Below is a small trained network, with its code and all its weights. Each question gives an input and a class and asks what happens when units are switched off, that is, made to give their printed mean instead of their output.

import numpy as np


def w(rows, s, z=0):
    codes = np.array(rows[::2]) - 128.0
    scale = np.full(codes.shape[1], s)
    scale[-1] = z or s
    return codes * scale


def f(y):
    return np.maximum(y, 0)


def log_softmax(a):
    a = a - a.max(-1, keepdims=True)
    return a - np.log(np.exp(a).sum(-1, keepdims=True))


def net(x, mask):
    res = np.array(x, float).reshape(1, 3) / 4 @ E
    y = f(res @ A[0][:, :-1].T + A[0][:, -1])
    res = res + np.where(mask, y, B[0][:, -1]) @ B[0][:, :-1]
    return log_softmax(res[-1] @ U[:, :-1].T + U[:, -1])


A, B = {}, {}
E = w([
[202,204,88],'x0',
[103,189,254],'x1',
[210,78,198],'x2',
],0.013)
A[0] = w([
[170,249,78,90],'n1',
[79,189,83,136],'n2',
[92,82,141,39],'n3',
[169,162,68,75],'n4',
[180,98,159,155],'n5',
[138,90,81,121],'n6',
[114,179,217,112],'n7',
[204,66,171,132],'n8',
[206,40,163,134],'n9',
[223,194,118,25],'n10',
[139,80,81,117],'n11',
[88,180,181,79],'n12',
[55,51,162,76],'n13',
[192,151,80,126],'n14',
[110,194,219,137],'n15',
[78,34,129,2],'n16',
[185,221,130,5],'n17',
[144,76,75,130],'n18',
[85,34,130,53],'n19',
[86,144,163,47],'n20',
[183,62,163,168],'n21',
[118,213,182,98],'n22',
[105,169,171,144],'n23',
[146,91,92,152],'n24',
[192,157,78,95],'n25',
[27,72,141,139],'n26',
[104,167,185,124],'n27',
[138,62,65,99],'n28',
[140,32,70,100],'n29',
[201,104,151,182],'n30',
[118,156,161,99],'n31',
[66,177,95,138],'n32',
[140,58,76,106],'n33',
[57,144,108,165],'n34',
[188,72,158,123],'n35',
[83,186,94,116],'n36',
[78,179,86,151],'n37',
[220,108,164,214],'n38',
[70,156,91,170],'n39',
[47,163,92,170],'n40',
[45,157,85,165],'n41',
[196,190,98,40],'n42',
[86,178,100,124],'n43',
[100,154,107,170],'n44',
[142,85,53,97],'n45',
],0.016,0.0031)
B[0] = w([
[208,45,233,249],'n1',
[228,189,108,216],'n2',
[177,66,244,173],'n3',
[66,92,145,212],'n4',
[215,172,83,204],'n5',
[50,147,99,205],'n6',
[12,155,86,241],'n7',
[224,192,93,242],'n8',
[218,190,91,252],'n9',
[188,46,201,230],'n10',
[41,146,92,210],'n11',
[48,148,126,202],'n12',
[182,18,254,225],'n13',
[53,87,155,218],'n14',
[29,143,109,251],'n15',
[98,58,223,211],'n16',
[60,21,223,211],'n17',
[35,140,69,222],'n18',
[95,44,201,214],'n19',
[63,122,112,171],'n20',
[219,177,81,228],'n21',
[26,146,121,219],'n22',
[41,167,90,192],'n23',
[64,140,76,197],'n24',
[58,86,158,218],'n25',
[220,40,200,233],'n26',
[36,162,69,203],'n27',
[41,157,107,236],'n28',
[34,146,100,250],'n29',
[241,176,74,218],'n30',
[75,129,98,171],'n31',
[205,192,131,208],'n32',
[48,144,101,227],'n33',
[202,152,90,200],'n34',
[207,178,116,218],'n35',
[224,197,135,201],'n36',
[198,186,119,212],'n37',
[217,169,80,245],'n38',
[184,184,118,206],'n39',
[209,188,116,221],'n40',
[208,188,129,226],'n41',
[104,19,236,215],'n42',
[203,177,127,192],'n43',
[149,154,110,175],'n44',
[58,159,111,239],'n45',
],0.0091,0.013)
U = w([
[219,211,41,201],'0',
[10,158,44,3],'1',
[137,26,184,121],'2',
],0.012,0.0014)

Each question gives the input, the list of numbers given to net, and the class t.
The units are the neurons (one row each of A and B). Each row of codes is followed by its name. A weight is (code - 128) times the scale printed after its matrix; where a second scale follows, it is the last column's (A, B and U).
mask holds one flag per neuron, in row order. A switched-off neuron (its flag False) gives its mean, the last column of its row in B, instead of its output. The means were averaged over made-up inputs and are rounded, as every weight is.
A unit's drop is (log p(t) with every unit on - log p(t) with that unit switched off) / (log p(t) with every unit on - log p(t) with every unit switched off).
most important unit: the unit with the biggest drop
top k neurons: the k neurons with the biggest drops, biggest first
drop when u is switched off: that unit's drop, to one decimal
input [-5,5,4], class 1: most important unit	n7
input [-7,0,-7], class 0: top 3 neurons	n40; n41; n34
input [-5,7,-7], class 0: top 2 neurons	n40; n41
input [-5,2,-4], class 2: top 2 neurons	n13; n26
input [5,4,-4], class 2: top 2 neurons	n1; n17
input [-7,-6,0], class 2: top 3 neurons	n13; n26; n16
input [7,7,2], class 1: top 3 neurons	n7; n15; n22
input [8,6,4], class 2: top 2 neurons	n10; n1
input [7,-7,6], class 1: top 2 neurons	n14; n25
input [5,5,-2], class 1: drop when n10 is switched off	0.0
input [-7,5,-6], class 2: drop when n5 is switched off	0.1
input [8,-6,-2], class 2: drop when n1 is switched off	0.4
input [2,-8,7], class 1: drop when n14 is switched off	0.2
